In the rows, 128 means zero.
Each row has two labels, one from each of two sets.
[125 110 122 133 147 131 125 122 167 121 154 122 121 134 132 140 142 111
 105  86 150 126 125 137 138 136 123 114 124 128 123 129 157 124 130 109
 149 130 138 133 113 125 153 140 129 144 149 136 115 119 128 132 138  96
 135 120 131 147 124 151 120 128 141 151 136 129 152 132 126 130 134 126
 105 133 134 127 166 133 121 126]  A/P
[129 114 133 136  46 138 121 124 147 166 129 120 134 142 137 119 133 131
 118 131 133 132 126 142 159 117 130 119 113 136 130 123 140 123 130 114
 137 129 132 131 132 125 126 117 132  93 121 132 128 130 130 135 136 130
 129 165 144 113 143 123 128 131 125 119 113 142 110 128 124 129 129 116
 114 130 125 119 135 132 115 132]  A/L
[132 124 136 134  37 141 118 128 147 158 141 119 120 135 137 117 118 135
 122 121 132 132 134 135 153 121 129 122 112 131 133 124 122 126 130 132
 115 130 118 131 134 133 124 121 128 119 122 126 131 130 120 127 137 125
 128 165 120 116 137 121 127 130 124 119 110 132 112 122 130 130 127 122
 126 129 130 121 133 131 111 125]  A/L
[129 126 139 139  65 129 119 129 136 166 136 131 138 134 131 117 130 136
 147 121 127 131 135 131 159 119 124 128 124 131 131 129 132 127 129 127
 130 122 127 131 138 118 118 111 125 100 119 132 135 128 130 130 138 132
 127 171 141  92 131 127 127 130 122 117 123 141 110 111 120 136 117 124
 124 129 115 125 117 130 125 124]  A/L
[129 140 140 152   4 138  83 130 143 191 132 126 133 145 138 116 114 130
  57  60 138 126 126 145 182 124 127 123 114 135 134 116 125 138 139 139
 124 122 131 137 124 129  94 128 129 148 133 138 129 125 120  72 131 124
 124 166 117 128 149 166 127 133 131 122 115 120 107 119 127 134 132 136
 137 128 113 107 137 130 123 135]  A/S
[131 127 130 124  25 148 113 134 100 167 163 125 110 139 146 138 142 126
  19  93 167 125 125 151 144 135 129 120 121 132 135 127 137 126 127 122
 121 131 129 123 112 150 121 146 127 168 146 136 100 119 132 129 123 127
 129 144 111 191 124 193 120 128 137 126 122 127 108 132 120 130 126 122
 108 148 148 128 152 146  87 117]  A/S
[129 116 124 127 220 125 141 135 126  81 107 117 117 126 133 139 121 117
  82 146 143 123 123 130 122 144 136 123 139 133 121 124 132 129 123 129
 134 133 123 128 109 143 147 147 129 152 142 128 124 126 121 153 128 128
 129  94 120 151 131 134 126 119 134 134 129 129 132 131 151 125 125 127
 107 128 158 127 138 127 118 127]  A/P
[123 120 124 137  95 138 123 128 148 161 169 128 135 139 128 127 145 128
 155 119 136 129 134 133 140 117 125 117 117 127 131 126 151 123 131 107
 139 127 125 133 136 119 130 112 126  97 131 132 126 125 124 142 152 131
 131 163 144 117 125 125 123 130 127 129 119 139 134 126 120 133 133 114
 118 134 112 135 137 139 115 126]  A/L
[123 103 117 131 226 134 132 128 140 118 166 126 131 141 131 137 158 115
 118 134 142 128 134 135 134 131 132 117 130 133 124 132 180 114 123  96
 156 131 125 131 120 129 156 128 129 101 139 135 107 120 131 170 159 125
 133 135 158 128 125 146 118 130 134 147 136 146 139 131 118 129 132 114
  93 134 130 135 151 131 111 129]  A/P
[134 137 137 139 103 129 117 127  91 134  94 118 141 129 136 127 111 125
  34 144 155 120 123 130 161 132 132 133 128 137 127 129 132 130 123 140
 130 119 130 126 117 145 122 133 124 158 126 134 121 130 137 137 125 130
 128 132 135 120 133 171 130 124 127 124 122 137  91 121 132 126 132 137
 110 137 160 119 126 133  97 130]  A/S
[137 114 131 134 217 121 135 130 117  88  70 115 138 135 136 125 115 123
  66 162 151 117 121 126 151 135 134 134 138 138 126 120 134 130 117 128
 144 124 127 122 105 136 154 133 133 149 132 134 119 131 143 169 131 128
 128 101 138 105 129 147 126 130 131 138 137 140 101 130 133 120 126 137
  88 132 170 116 132 125 109 138]  A/P
[135 113 136 149  67 143 109 130 156 167 149 125 142 149 129 116 129 131
 151 127 120 135 138 137 173 116 122 123 110 132 124 124 147 130 131 119
 136 128 133 140 140 136 120 112 127  69 121 130 138 127 124 129 146 127
 127 180 139  91 147 106 131 126 121 109 106 149 109 121 131 135 134 110
 116 122 107 119 122 119 124 125]  A/L
[130 122 157 145  29 121 115 143 157 148 119 113 131 138 158 116 123 125
  54  33 192 127 124 151 187 139 144 132 120 141 133 118  94 132 125 136
 120 117 126 110 100 134 140 137 134 208 153 141 120 125 135 161 113 136
 127 120 107 118 109 183 131 131 131 131 144 123  84 132 120 117 129 152
  89 155 181 100 176 128  99 126]  A/S
[124 103 122 130 231 125 148 131 147  97 139 120 131 138 137 135 143 118
 119 131 153 123 126 132 127 137 131 122 130 138 120 135 149 121 122 110
 143 125 129 128  97 126 165 130 127 138 140 137 110 131 137 184 144 130
 135 115 141 125 109 136 119 124 125 146 143 136 137 134 110 128 132 127
  93 143 159 129 153 133 111 131]  A/P
[136 124 129 129 164 124 122 132  82 136 156 140 137 130 128 118 136 137
 134 142 121 130 136 124 134 122 126 140 130 127 131 128 132 129 128 126
 130 130 128 125 135 134 113 120 127  97 136 124 129 124 125 137 136 129
 127 142 141 118 119 136 129 128 120 115 124 143 115 123 125 128 134 124
 127 121 113 137 104 124 123 123]  A/L
[122 125 134 133  45 140 127 128 162 159 142 125 135 131 127 115 123 138
 161 119 121 137 126 134 143 118 125 119 114 119 129 129 119 126 139 135
 123 131 128 135 140 121 124 114 124 115 120 127 137 135 129 121 131 130
 132 159 126 105 139 102 128 129 120 117 114 140 124 123 130 131 129 118
 141 125 123 123 129 127 124 129]  A/L
[125 123 120 127  74 143 123 128 142 158 160 129 133 135 126 129 139 130
 146 131 126 133 132 134 128 121 124 117 117 129 133 131 146 125 130 118
 130 131 125 134 140 126 127 120 125 102 120 128 126 125 136 125 149 141
 129 160 135 126 135 117 122 130 121 122 116 134 132 125 122 134 127 122
 132 126 111 132 131 134 118 125]  A/L
[126 133 134 138 205 118 120 137 142 105 121 128 161 136 129 137 119 119
  45  93 163 123 130 109 154 143 139 130 138 149 128 138 148 124 123 143
 141 119 131 131  96 139 142 141 139 189 149 135 113 113 134 153 149 124
 129 111 148  94 107 190 124 109 129 154 145 122 122 125 139 129 136 153
 113 132 167 119 151 127 106 129]  A/S
[134 124 129 130  44 136 122 126 127 138 116 124 113 125 143 116 110 133
 106 144 122 129 123 140 151 124 129 129 118 127 128 116 106 133 127 129
 115 133 134 128 130 145 115 131 122 115 120 126 146 130 123 117 115 131
 121 144  98 144 151 100 132 128 130 101 111 136  98 126 144 130 123 118
 114 129 137 128 121 121 114 126]  A/L
[124 150 126 137 133 124 104 122 130 121  91 138 140 132 116 138 112 120
  61 102 132 126 125 116 132 133 131 130 138 131 119 128 144 135 125 145
 139 121 131 132  99 130 116 138 132 170 139 139 125 123 121  79 133 116
 129 104 128 127 142 166 129 122 138 152 132 108 141 120 134 100 128 153
 145 117 122 122 123 126 148 130]  V/S

Each row has two labels, one from each of two sets.
[138 114  96 119 134 137 104  85 123  92 125  84 133 117 131 105 136 153
 112 116  95 142  98 143 138 142 129 115  92 113 150 119 132  92 150 136
  97 115 137 120 132 138 114 110 122 104 134 132 139 193 133 149 150 145
 127 131 114 140 213 157  93 123 124 140 121 139 122 130 122 121 118 113
 167 110 155 125 137 123 125 128]  J259/U
[122 123  85 145 128 135 138 114 143 113  90  90 131 106 119 124 123 117
 123 119  94 121 127 138 139 132 112 149 150 147 127 149 106 130 120 141
 100  92 122 128 148 131 137 134 120 118 106 121 119 151 133 112 125 138
 129 157 128 151 129 135  95 127 122 150  88 127 125 123 145  96 120  97
  93 123 204 123 133 139 138  99]  J683/J
[126 121  91 122 129 138 145 107 124 105 113  96 116 122 129 116 124 126
 130 114 116 125 108 139 135 132 133 131 120 130 127 130 110 106 144 137
  96 101 136 133 135 129 124 112 122 127 126 129 145 191 121 130 143 136
 130 136 130 150 159 122  73 128 121 141  88 129 100 119 126 118 107  94
 129 131 151 126 131 132 131 118]  J533/R
[126 122 113 121 132 124 151 131 131 139 107 144 139 135 119 143 129 135
 152 136 125 137 123 120 117 128 128 138 134 144 113 147 112 144 134 148
 111 124 119 127 124 136 131 116 123 139 125 130 114  49 131 116 151 124
 129 149 124 136 120 126 120 134 113 146 108 138 124 112 138 115 136  93
 119 143 179 127 122 121 116 128]  J533/J
[130 124  99 146 121 131 133 124 141 122  93 101 130 106 113 130 125 109
 128 119 100 123 129 131 133 133 111 151 154 147 127 146 103 143 115 140
 104  95 122 126 136 131 132 143 121 124 109 122 118 145 129 113 124 135
 122 155 123 148 114 136 106 130 117 146  90 125 128 122 130 100 126  99
  91 121 198 123 125 139 135 105]  J683/J
[124 124  86 134 125 128 151 117 135 119 101 108 133 144 121 127 123 143
 134 119 119 130 117 138 139 132 118 137 125 140 133 139 121 103 145 134
  91 106 135 134 136 120 131 117 125 120 118 125 132 132 124 121 147 138
 130 144 129 145 164 134  76 124 125 135  92 135 101 123 129 115 117 114
 114 140 166 119 132 127 136 109]  J533/J
[129 130  81 144 115 132 152 105 136 110 103  94 133 119 126 123 127 158
 121 122 123 120 119 142 144 128 119 127 123 138 117 135 118 115 145 125
  97 107 141 136 137 125 151 102 133 116 117 133 146 188 119 112 139 132
 125 146 137 138 163 134  73 122 143 142  92 111  77 121 121 117 112 129
 116 122 159 123 145 137 143 114]  J533/J
[131 121  93 145 124 130 121 117 139 112  97  85 134 107 119 121 127 115
 121 112  90 126 126 139 136 136 114 149 149 142 131 145 109 138 115 141
  96 101 122 124 137 132 125 140 122 116 109 122 118 161 130 119 128 137
 129 153 125 150 129 139 103 133 122 149 100 124 128 125 120 106 126 114
 108 119 204 120 136 134 139 106]  J702/J
[126 128  92 151 125 135 133 122 139 119 100  93 139 135 126 132 121 140
 127 118 112 130 126 135 144 125 109 137 145 140 140 141 119 113 126 134
 100 100 130 127 143 126 132 133 124 111 127 116 114 116 129 117 130 143
 127 144 124 140 156 146 105 125 126 133 104 136 125 134 128 110 133 144
 114 122 173 114 134 126 151 100]  J683/J
[133 128  88 154 122 133 122 111 144 110 107  83 157 128 118 122 129 131
 114 113 106 138 124 140 147 132 103 136 126 146 134 131 121 112 133 136
  92 116 124 127 140 127 148 130 132 101 107 122 134 191 129 122 134 132
 119 143 129 148 166 159  91 126 138 133 103 128 109 118 127 120 125 173
 108 114 204 115 144 129 151 108]  J259/J
[146 115  89 119 126 133 143 101 122  99 122  91 100 124 135 108 118 142
 123 114 122 114 107 145 143 133 134 115 115 117 136 156 122  94 141 122
 104 104 146 135 135 123 124 110 119 122 134 132 153 177 118 140 134 142
 136 122 138 146 167 104  72 125 125 135 102 124  77 133 117 124 106 101
 144 132 117 126 121 135 140 118]  J533/U
[126 134  95 135 124 124 152 119 145 131 110 129 144 131 120 133 124 146
 140 131 126 127 132 132 140 126 117 128 128 150 113 145 112 128 135 137
  96 111 130 134 133 113 141  99 125 125 120 136 125  96 128 117 146 130
 128 143 132 134 130 108  90 126 133 145  91 121 100 127 132 106 125 108
 107 138 169 122 134 131 125 118]  J533/J
[129 141  91 177 120 129 112 102 168 112 100  84 162  88 121 119 126 129
 100 117  96 123 153 147 163 129  90 135 141 152 120 141 116 146 109 129
  95 107 128 124 143 109 159 120 133  97  97 130 124 205 132 103 121 121
 105 150 129 138 127 153  97 123 151 149  96  95 105 130 112  92 127 153
  71  91 215 122 156 142 151 100]  J702/J
[132 121  73 150 128 136 126 102 145  95 106  67 133 112 124 107 120 109
 108 100  88 126 121 147 156 138 112 143 132 137 139 134 107  96 131 140
  72  82 133 125 148 118 134 137 120 109 109 127 134 230 130 136 142 143
 127 142 127 164 156 139  59 128 127 142  75 131 105 133 119 102 109 104
 100 107 186 118 138 138 146  93]  J683/J
[133 118 127 129 132 118 101 113 141 123 124 113 148 110 125 117 136 129
 128 127  97 142 132 133 134 132 118 135 133 140 141 150 112 126 119 136
  93 126 121 119 135 126 118 131 115 114 125 126 110  95 139 129 140 145
 126 131 113 129 141 148 130 131 113 141 123 138 144 141 130  98 142  98
 129 115 165 132 132 120 114 119]  J702/G
[136 107 124 106 129 126  93 118 121 105 133 100 138 126 125 108 137 118
 131 116  94 148 116 128 127 139 127 138 115 131 146 135 119 120 130 136
  98 124 123 115 129 140  98 146 119 129 132 127 122 138 134 149 138 139
 127 131 117 144 159 147 113 127 106 136 126 152 148 112 137 130 130 128
 152 129 172 130 124 122 115 129]  J259/U
[129 119  91 134 128 125 150 125 135 120 105 127 136 126 118 132 124 124
 136 116 119 126 124 131 131 126 121 134 133 147 114 137 109 136 133 142
  99 110 123 130 128 125 134 115 126 128 114 136 124 134 126 117 146 122
 132 152 130 155 114 115  89 134 127 147  84 121 111 111 131 113 122 104
  93 140 198 122 129 135 124 116]  J533/J
[124 137  96 142 114 127 150 113 135 120 111 105 156 129 125 132 132 168
 133 126 128 151 127 143 153 130 109 140 119 153 125 132 120 103 141 121
  87 120 138 134 138 113 147 113 132 118 124 126 139 133 123 114 153 136
 125 141 124 126 191 166  81 120 135 133 102 141  90 126 129 102 125 132
 129 124 136 120 141 128 138 115]  J533/G
[132 123  94 149 128 134 120 106 143 101 102  77 134  98 122 113 131 115
 106 111  89 129 127 143 138 137 113 141 136 127 134 132 110 124 119 137
  89  96 122 119 143 130 133 134 128 108 107 123 129 225 133 121 135 142
 120 150 123 152 153 153  85 130 126 148  91 121 115 121 119  99 123 103
 102 103 200 123 140 136 138 103]  J702/J
[130 119  92 159 132 137 115 113 139 101 104  72 135 115 118 114 123 110
 110 106  86 118 121 140 149 134 108 141 136 133 143 135 118 119 122 142
  96  99 127 120 144 145 132 143 130 104 106 116 128 211 132 131 127 147
 124 149 131 159 145 144  94 128 125 141 106 125 128 123 123 117 121 140
 105 115 210 118 136 137 146 102]  J702/J
[129 115  97 147 135 131 119 117 153 110 114 110 147 121 111 120 124  92
 122 110  82 124 129 133 138 134 110 132 129 131 144 145 119 105 132 155
  90  93 111 117 149 126 118 128 112 104 106 126 115 142 143 141 148 140
 122 144 122 164 125 131 100 137 118 150  87 134 138 137 126 102 128  87
  93 123 230 121 129 123 125 102]  J702/J
[133 119 125 133 129 135  99 104 130 106 133  92 122 111 134 103 129 120
 102 115 102 125 124 136 138 135 125 118 117 113 149 122 128 106 129 125
 122 112 135 124 135 129 123 137 121 110 129 124 135 206 133 144 121 144
 125 118 122 137 156 140 112 126 130 126 131 128 139 151 117 121 124 130
 139 105 129 129 134 128 136 122]  J702/U
[131 114  70 135 127 130 144 107 144  98 103  92 125 135 124 119 113 129
 130 112 111 116 123 144 148 129 122 123 121 133 132 133 105  97 153 121
  80  89 136 137 138 110 131 114 116 115 115 136 141 152 127 131 140 140
 133 136 138 164 146 100  58 128 125 150  74 119  96 130 125 114 109 113
 106 143 181 119 131 137 134 104]  J533/J
[127 144 120 162 122 133 133 114 147 134  99 106 136  93 136 139 134 155
 125 136 121 131 136 135 137 131 114 141 150 149 123 145 119 150 108 117
 118 118 126 136 136 125 148 120 130 117 118 123 112 115 131  94 127 137
 124 146 109 108 139 160 130 121 137 149 119 115 117 140 124  85 137  97
 112  98 134 127 137 129 137 114]  J683/J
[126 114  99 132 132 130 132 121 137 119 111 112 125 129 122 121 121 106
 135 108 101 123 114 133 136 134 124 138 136 131 143 149 111 101 133 148
  89  91 112 125 136 128 109 131 104 123 120 127 116  88 136 137 142 145
 135 139 114 151 130 117  96 135  96 148  94 144 139 140 136 100 125  65
 116 136 172 126 120 126 120 104]  J683/J
